Below is a small trained network, with its code and all its weights. Each question gives an input and a class and asks what happens when units are switched off, that is, made to give their printed mean instead of their output.

import numpy as np


def w(rows, s, z=0):
    codes = np.array(rows[::2]) - 128.0
    scale = np.full(codes.shape[1], s)
    scale[-1] = z or s
    return codes * scale


def f(y):
    return y / 2 * (1 + np.tanh(0.7978845608 * (y + 0.044715 * y**3)))


def log_softmax(a):
    a = a - a.max(-1, keepdims=True)
    return a - np.log(np.exp(a).sum(-1, keepdims=True))


def net(x, mask):
    res = np.array(x, float).reshape(1, 7) / 4 @ E
    y = f(res @ A[0][:, :-1].T + A[0][:, -1])
    res = res + np.where(mask, y, B[0][:, -1]) @ B[0][:, :-1]
    return log_softmax(res[-1] @ U[:, :-1].T + U[:, -1])


A, B = {}, {}
E = w([
[70,252,193],'x0',
[111,112,124],'x1',
[138,136,130],'x2',
[121,121,127],'x3',
[138,137,130],'x4',
[115,215,14],'x5',
[135,134,129],'x6',
],0.014)
A[0] = w([
[153,87,209,254],'N0',
[161,104,13,162],'N1',
[216,79,147,173],'N2',
[106,136,225,133],'N3',
[74,81,60,103],'N4',
[94,197,9,178],'N5',
[198,65,71,239],'N6',
],0.014,0.0093)
B[0] = w([
[63,40,179,236],'N0',
[183,135,63,203],'N1',
[92,51,96,192],'N2',
[169,116,192,213],'N3',
[179,151,152,156],'N4',
[84,199,106,249],'N5',
[226,73,11,222],'N6',
],0.012,0.019)
U = w([
[153,11,101,95],'0',
[136,119,253,254],'1',
[210,153,40,50],'2',
[77,217,123,91],'3',
],0.012,0.005)

Each question gives the input, the list of numbers given to net, and the class t.
The units are the neurons (one row each of A and B). Each row of codes is followed by its name. A weight is (code - 128) times the scale printed after its matrix; where a second scale follows, it is the last column's (A, B and U).
mask holds one flag per neuron, in row order. A switched-off neuron (its flag False) gives its mean, the last column of its row in B, instead of its output. The means were averaged over made-up inputs and are rounded, as every weight is.
A unit's drop is (log p(t) with every unit on - log p(t) with that unit switched off) / (log p(t) with every unit on - log p(t) with every unit switched off).
The circuit of an input: a set's keep is (log p(t) with only the set's units on - log p(t) with every unit switched off) / (log p(t) with every unit on - log p(t) with every unit switched off). Starting from all 7 units, units are removed one at a time, each time the one whose removal leaves the highest keep (on an exact tie, the one counted first), for as long as the keep stays at least 0.8.
circuit, biggest first: the units of the circuit, biggest drop first
k most important neurons: the k neurons with the biggest drops, biggest first
drop when u is switched off: that unit's drop, to one decimal
input [2,-4,-4,-4,8,-7,2], class 1: circuit, biggest first -> (N6)
input [4,1,-2,7,0,1,3], class 3: circuit, biggest first -> (N0 N6)
input [5,-4,5,5,-2,1,4], class 3: circuit, biggest first -> (N0 N6)
input [1,-3,3,-8,3,-7,-4], class 1: 2 most important neurons -> (N6 N3)
input [0,6,4,2,-1,1,1], class 2: 2 most important neurons -> (N0 N2)
input [5,-1,-4,2,-8,0,2], class 1: 2 most important neurons -> (N5 N6)
input [2,7,-4,7,-7,1,4], class 3: 3 most important neurons -> (N6 N0 N3)
input [1,-1,7,-8,1,-7,-3], class 1: 3 most important neurons -> (N6 N3 N1)
input [2,8,-8,-5,-4,-2,-7], class 1: drop when N6 is switched off -> 0.5
input [-1,-8,-7,-2,-2,1,7], class 2: drop when N0 is switched off -> 1.1
input [3,8,-5,-7,0,-1,-7], class 1: drop when N6 is switched off -> 0.4
input [4,0,5,7,-7,-3,2], class 1: drop when N1 is switched off -> 0.0
